Below is a small trained network, with its code and all its weights. Each question gives an input and a target symbol and asks what happens when units are switched off, that is, made to give their printed mean instead of their output.

import numpy as np


def w(rows, s, z=0):
    codes = np.array(rows[::2]) - 128.0
    scale = np.full(codes.shape[1], s)
    scale[-1] = z or s
    return codes * scale


def norm(h):
    return h / np.sqrt((h * h).mean(-1, keepdims=True) + 1e-5)


def f(y):
    return y / 2 * (1 + np.tanh(0.7978845608 * (y + 0.044715 * y**3)))


def softmax(a):
    e = np.exp(a - a.max(-1, keepdims=True))
    return e / e.sum(-1, keepdims=True)


def log_softmax(a):
    a = a - a.max(-1, keepdims=True)
    return a - np.log(np.exp(a).sum(-1, keepdims=True))


def net(x, mask):
    ids = ['αηθλπστφψω'.index(c) for c in x.split()]
    T = len(ids)
    res = E[ids] + P[:T]
    q, k, v = (norm(res) @ M[0].T for M in (Q, K, V))
    z = softmax(np.where(np.tri(T) > 0, q @ k.T / 2**0.5, -1e9)) @ v
    res = res + np.where(mask[0], z, O[0][:, -1]) @ O[0][:, :-1]
    y = f(norm(res) @ A[0][:, :-1].T + A[0][:, -1])
    res = res + np.where(mask[1:9], y, B[0][:, -1]) @ B[0][:, :-1]
    return log_softmax(norm(res)[-1] @ U[:, :-1].T + U[:, -1])


Q, K, V, O, A, B = {}, {}, {}, {}, {}, {}
E = w([
[25,139,173,171,142,167],'α',
[187,216,108,120,146,118],'η',
[147,85,101,47,103,173],'θ',
[111,142,203,97,199,128],'λ',
[129,157,91,119,72,158],'π',
[128,151,85,2,70,44],'σ',
[94,193,119,68,156,123],'τ',
[160,133,143,174,159,218],'φ',
[143,149,201,105,108,78],'ψ',
[146,194,143,49,144,83],'ω',
],0.0076)
P = w([
[61,12,116,252,105,135],'0',
[124,166,146,76,104,177],'1',
[118,178,136,73,102,184],'2',
[109,185,134,65,91,173],'3',
[115,193,129,63,115,178],'4',
[112,190,128,56,101,181],'5',
[110,187,125,59,107,186],'6',
[111,201,127,55,102,176],'7',
[116,195,144,47,108,190],'8',
[108,193,145,49,102,194],'9',
[108,187,135,23,98,190],'10',
[108,194,141,28,102,185],'11',
[116,192,136,41,105,199],'12',
],0.0035)
Q[0] = w([
[98,62,80,241,203,59],'head 0',
[51,254,233,4,97,245],'head 0',
],0.0043)
K[0] = w([
[145,213,190,11,101,161],'head 0',
[76,1,118,205,50,52],'head 0',
],0.0064)
V[0] = w([
[172,108,71,148,254,139],'head 0',
[99,219,117,123,159,45],'head 0',
],0.0067)
O[0] = w([
[188,157,97,1,223,196,3],'head 0',
[66,194,217,63,10,202,92],'head 0',
],0.0058,0.002)
A[0] = w([
[253,124,91,66,62,90,105],'neuron 0',
[72,146,57,117,90,35,227],'neuron 1',
[94,139,199,148,15,110,22],'neuron 2',
[64,86,177,102,224,190,5],'neuron 3',
[150,62,63,146,193,52,108],'neuron 4',
[120,188,144,100,168,104,167],'neuron 5',
[91,197,183,89,153,14,91],'neuron 6',
[78,44,77,111,106,212,203],'neuron 7',
],0.0064,0.0019)
B[0] = w([
[146,185,105,243,83,24,189],'neuron 0',
[83,141,134,149,119,224,231],'neuron 1',
[250,42,132,56,153,87,255],'neuron 2',
[171,211,53,170,120,19,144],'neuron 3',
[44,125,178,24,107,116,188],'neuron 4',
[191,128,145,164,128,139,196],'neuron 5',
[138,103,194,189,191,174,220],'neuron 6',
[187,115,1,204,176,129,172],'neuron 7',
],0.0048,0.0034)
U = w([
[64,196,135,52,160,226,163],'α',
[191,75,194,123,84,93,170],'η',
[132,158,174,58,80,185,1],'θ',
[194,120,114,220,178,216,146],'λ',
[40,140,146,229,126,130,200],'π',
[96,97,94,87,194,51,50],'σ',
[88,175,162,64,40,52,101],'τ',
[166,53,158,213,65,120,56],'φ',
[204,86,61,72,139,100,212],'ψ',
[219,253,110,175,129,99,146],'ω',
],0.0076,0.0038)

Each question gives the input, a string of symbols that net reads in full, and the target symbol t.
The units are the heads (2 rows each of Q, K, V and O) and the neurons (one row each of A and B). Each row of codes is followed by its name. A weight is (code - 128) times the scale printed after its matrix; where a second scale follows, it is the last column's (O, A, B and U).
mask holds one flag per unit, heads first, then neurons. A switched-off unit (its flag False) gives its mean, the last column of its rows in O or B, instead of its output. The means were averaged over made-up inputs and are rounded, as every weight is.
A unit's drop is (log p(t) with every unit on - log p(t) with that unit switched off) / (log p(t) with every unit on - log p(t) with every unit switched off).
The circuit of an input: a set's keep is (log p(t) with only the set's units on - log p(t) with every unit switched off) / (log p(t) with every unit on - log p(t) with every unit switched off). Starting from all 9 units, units are removed one at a time, each time the one whose removal leaves the highest keep (on an exact tie, the one counted first), for as long as the keep stays at least 0.8.
units of the circuit, in order: the units of the circuit, biggest drop first
k most important neurons: the k neurons with the biggest drops, biggest first
drop when u is switched off: that unit's drop, to one decimal
input ψ τ π π, target φ: units of the circuit, in order : [head 0; neuron 2]
input η φ σ φ, target α: 2 most important neurons : [neuron 2; neuron 0]
input λ λ λ ω ω η λ τ σ, target ω: units of the circuit, in order : [neuron 0; neuron 4]
input λ π ω θ τ τ π ψ π λ ψ, target ω: units of the circuit, in order : [head 0; neuron 0]
input π σ τ θ τ η ω φ θ θ τ, target π: units of the circuit, in order : [head 0; neuron 2]
input λ θ π π φ ψ λ π π σ, target ω: 3 most important neurons : [neuron 0; neuron 4; neuron 6]
input θ ψ λ α λ π λ π π τ τ π ω, target σ: units of the circuit, in order : [head 0; neuron 4]
input σ λ τ ω, target η: 3 most important neurons : [neuron 2; neuron 6; neuron 4]
input λ π τ ψ λ θ τ η σ α α, target ω: units of the circuit, in order : [neuron 3; head 0; neuron 4]
input π θ λ α π ω θ λ η ω σ, target π: units of the circuit, in order : [head 0; neuron 1; neuron 2]
input π η π η θ η π ψ α φ, target π: 2 most important neurons : [neuron 2; neuron 5]
input θ α θ η σ τ, target σ: most important neuron : [neuron 4]
input σ φ π π ψ π π η τ λ, target η: drop when head 0 is switched off : 1.3
input σ φ σ λ π α τ ψ σ π λ ω, target η: drop when neuron 2 is switched off : 0.6
input φ θ π τ θ η π φ τ ψ π, target ψ: drop when neuron 4 is switched off : 0.1
input π π η α ψ φ λ ω η φ ψ π λ, target π: drop when neuron 2 is switched off : 0.5
